Below are the code and all the weights of a small trained network. Each question names an input and a target symbol and asks about switching units off, where a switched-off unit gives its printed mean instead of its output.

import numpy as np


def w(rows, s, z=0):
    codes = np.array(rows[::2]) - 128.0
    scale = np.full(codes.shape[1], s)
    scale[-1] = z or s
    return codes * scale


def f(y):
    return y / 2 * (1 + np.tanh(0.7978845608 * (y + 0.044715 * y**3)))


def softmax(a):
    e = np.exp(a - a.max(-1, keepdims=True))
    return e / e.sum(-1, keepdims=True)


def log_softmax(a):
    a = a - a.max(-1, keepdims=True)
    return a - np.log(np.exp(a).sum(-1, keepdims=True))


def net(x, mask):
    ids = ['ΞΦΨΩαβγδεζηθλμσ'.index(c) for c in x.split()]
    T = len(ids)
    res = E[ids] + P[:T]
    u = 0
    for l in range(2):
        r = res
        for j in range(3):
            rows = slice(2 * j, 2 * j + 2)
            q, k, v = (r @ M[l][rows].T for M in (Q, K, V))
            z = softmax(np.where(np.tri(T) > 0, q @ k.T / 2**0.5, -1e9)) @ v
            o = O[l][rows]
            res = res + np.where(mask[u + j], z, o[:, -1]) @ o[:, :-1]
        u += 3
        y = f(res @ A[l][:, :-1].T + A[l][:, -1])
        res = res + np.where(mask[u : u + 4], y, B[l][:, -1]) @ B[l][:, :-1]
        u += 4
    return log_softmax(res[-1] @ U[:, :-1].T + U[:, -1])


Q, K, V, O, A, B = {}, {}, {}, {}, {}, {}
E = w([
[146,201,140,113],'Ξ',
[137,173,136,102],'Φ',
[114,103,164,120],'Ψ',
[220,114,121,100],'Ω',
[98,69,145,139],'α',
[116,190,190,113],'β',
[105,103,185,136],'γ',
[107,44,105,140],'δ',
[88,55,81,199],'ε',
[113,167,174,134],'ζ',
[100,148,110,188],'η',
[8,135,125,135],'θ',
[19,116,127,1],'λ',
[147,163,147,85],'μ',
[101,149,197,160],'σ',
],0.015)
P = w([
[128,228,253,144],'0',
[119,210,220,151],'1',
[117,194,195,147],'2',
[120,188,184,145],'3',
[116,179,173,148],'4',
[114,167,157,148],'5',
[116,161,146,147],'6',
[120,155,134,149],'7',
[112,154,126,152],'8',
[116,139,120,157],'9',
[116,133,110,158],'10',
[117,125,95,165],'11',
[110,131,91,173],'12',
[123,133,88,166],'13',
],0.0058)
Q[0] = w([
[108,84,184,98],'L0H0',
[252,13,169,138],'L0H0',
[179,161,212,178],'L0H1',
[64,37,145,90],'L0H1',
[89,117,86,11],'L0H2',
[246,59,47,178],'L0H2',
],0.032)
K[0] = w([
[166,116,141,108],'L0H0',
[210,87,179,191],'L0H0',
[192,155,152,188],'L0H1',
[44,80,195,110],'L0H1',
[97,139,182,84],'L0H2',
[252,80,120,167],'L0H2',
],0.043)
V[0] = w([
[84,2,118,118],'L0H0',
[148,139,55,198],'L0H0',
[208,79,147,142],'L0H1',
[172,119,168,147],'L0H1',
[84,103,97,104],'L0H2',
[182,105,173,185],'L0H2',
],0.0076)
O[0] = w([
[68,75,57,154,112],'L0H0',
[164,134,39,167,40],'L0H0',
[181,2,100,131,2],'L0H1',
[131,78,80,132,132],'L0H1',
[74,93,147,151,180],'L0H2',
[201,141,164,82,118],'L0H2',
],0.0059,0.0021)
A[0] = w([
[160,47,211,99,160],'L0N0',
[238,90,83,4,46],'L0N1',
[166,212,58,228,23],'L0N2',
[238,217,40,89,3],'L0N3',
],0.011,0.0051)
B[0] = w([
[135,165,51,150,253],'L0N0',
[122,43,212,89,154],'L0N1',
[135,42,139,97,171],'L0N2',
[182,254,30,114,161],'L0N3',
],0.016,0.0023)
Q[1] = w([
[167,33,150,167],'L1H0',
[160,95,64,98],'L1H0',
[204,122,125,80],'L1H1',
[108,156,73,155],'L1H1',
[101,142,98,253],'L1H2',
[96,110,120,114],'L1H2',
],0.056)
K[1] = w([
[19,123,141,159],'L1H0',
[79,104,86,221],'L1H0',
[254,130,111,105],'L1H1',
[84,152,37,117],'L1H1',
[239,15,28,98],'L1H2',
[154,137,175,179],'L1H2',
],0.043)
V[1] = w([
[147,119,132,116],'L1H0',
[143,116,125,149],'L1H0',
[67,125,98,99],'L1H1',
[139,143,106,250],'L1H1',
[118,163,140,171],'L1H2',
[166,121,135,121],'L1H2',
],0.015)
O[1] = w([
[136,93,131,112,115],'L1H0',
[138,118,141,140,111],'L1H0',
[2,176,76,102,254],'L1H1',
[133,117,191,202,148],'L1H1',
[38,147,148,132,136],'L1H2',
[193,137,119,99,129],'L1H2',
],0.0091,0.0069)
A[1] = w([
[150,160,124,199,119],'L1N0',
[152,95,116,118,35],'L1N1',
[124,100,250,151,17],'L1N2',
[166,131,106,103,2],'L1N3',
],0.016,0.0075)
B[1] = w([
[36,104,104,6,255],'L1N0',
[105,183,123,115,136],'L1N1',
[123,102,209,111,213],'L1N2',
[61,81,160,114,156],'L1N3',
],0.02,0.0066)
U = w([
[146,183,152,63,34],'Ξ',
[156,190,158,114,109],'Φ',
[112,112,138,132,187],'Ψ',
[187,56,86,78,149],'Ω',
[103,69,108,150,140],'α',
[131,185,197,126,74],'β',
[113,141,161,112,207],'γ',
[103,11,58,185,123],'δ',
[72,2,134,161,23],'ε',
[121,155,190,117,56],'ζ',
[141,93,189,184,133],'η',
[118,155,134,242,190],'θ',
[91,151,76,120,34],'λ',
[171,177,157,133,144],'μ',
[100,152,200,100,2],'σ',
],0.0097,0.02)

Each question gives the input, a string of symbols that net reads in full, and the target symbol t.
The units are the heads (2 rows each of Q, K, V and O) and the neurons (one row each of A and B). Each row of codes is followed by its name. A weight is (code - 128) times the scale printed after its matrix; where a second scale follows, it is the last column's (O, A, B and U).
mask holds one flag per unit, layer by layer, with each layer's heads first. A switched-off unit (its flag False) gives its mean, the last column of its rows in O or B, instead of its output. The means were averaged over made-up inputs and are rounded, as every weight is.
A unit's drop is (log p(t) with every unit on - log p(t) with that unit switched off) / (log p(t) with every unit on - log p(t) with every unit switched off).
The circuit of an input: a set's keep is (log p(t) with only the set's units on - log p(t) with every unit switched off) / (log p(t) with every unit on - log p(t) with every unit switched off). Starting from the 12 units with the biggest drops (on a tie, the unit counted first), units are removed one at a time, each time the one whose removal leaves the highest keep (on an exact tie, the one counted first), for as long as the keep stays at least 0.8.
circuit, biggest first: the units of the circuit, biggest drop first
unit that matters most: the unit with the biggest drop
k most important neurons: the k neurons with the biggest drops, biggest first
which heads matter: for each layer, one digit per head in row order, 1 if its drop is at least 0.15 and else 0, layers parted by /
input Ξ α μ γ ε ε η Ξ ε η, target η: 3 most important neurons -> (L0N2; L0N0; L1N0)
input Ξ Ψ η η γ δ Ξ Ω γ, target Ω: which heads matter -> 010 / 001
input μ λ α ε ε ε μ Ξ η ε λ Φ, target λ: circuit, biggest first -> (L1H1; L0H2)
input Ξ ε σ α δ μ λ α α σ μ, target λ: most important neuron -> (L1N2)
input γ Ω μ Ω ε Φ, target Ω: 2 most important neurons -> (L0N1; L1N2)
input Ξ ε Ω σ μ γ, target Ω: 2 most important neurons -> (L0N1; L0N0)
input λ Ξ η α, target λ: circuit, biggest first -> (L1H1; L1N2)
input σ η ε ε δ ε, target ε: circuit, biggest first -> (L1H1; L1N0; L0H0; L1H2)
input ε γ Ψ ε ζ Ψ θ ζ α, target θ: circuit, biggest first -> (L1N0; L1N2)
input σ ε α γ μ Ξ Ω ε δ γ γ δ, target Ω: circuit, biggest first -> (L1H2; L0N1; L0H1)
input δ Ψ γ η δ Φ ε β λ ε γ ε ε, target λ: which heads matter -> 011 / 010
input γ ε ε β δ α η θ η α ε σ γ ε, target θ: circuit, biggest first -> (L1N0; L1H1; L0N0)
input ζ δ μ Ω ε μ, target Ω: circuit, biggest first -> (L1H1; L0H1)
input λ β α δ γ ε ε Φ ε η η ε ε α, target λ: circuit, biggest first -> (L1H1; L0H0)
input Ψ ε δ Ψ α ε η Ω η η ε η, target Ω: unit that matters most -> L1H2
input ε ζ Ψ Ξ ε σ, target σ: which heads matter -> 000 / 010
input ε Ξ λ Ψ α ε Ψ γ Φ ε ζ λ γ, target λ: circuit, biggest first -> (L1H1; L1N2)
input β Ψ γ Ξ η ζ σ ε ε θ Ψ, target θ: circuit, biggest first -> (L1N0; L1N2)
input η η γ η θ δ η, target θ: circuit, biggest first -> (L1N0; L1N2; L1H1; L0N0)
input γ λ Φ Ψ β Ψ ε η, target λ: circuit, biggest first -> (L1H1)
input η ε η δ Ξ ε δ η ε θ γ Ξ, target θ: which heads matter -> 001 / 000
input ε ζ σ Ξ ε, target ε: which heads matter -> 000 / 010
input Ψ λ λ γ ε ε θ γ η α, target θ: 2 most important neurons -> (L1N0; L0N2)
input Ψ Ξ λ Ψ, target λ: which heads matter -> 000 / 010
input γ μ θ ε θ ε σ ε η γ, target θ: which heads matter -> 000 / 000
input ε η Ψ ε δ Ω δ δ ε μ η α, target Ω: 2 most important neurons -> (L0N1; L1N0)
input η ε ε Ψ β η δ γ Ξ Φ δ, target δ: which heads matter -> 110 / 000
input γ ε μ α δ Ω Ω α σ Ψ λ, target λ: circuit, biggest first -> (L1H1)
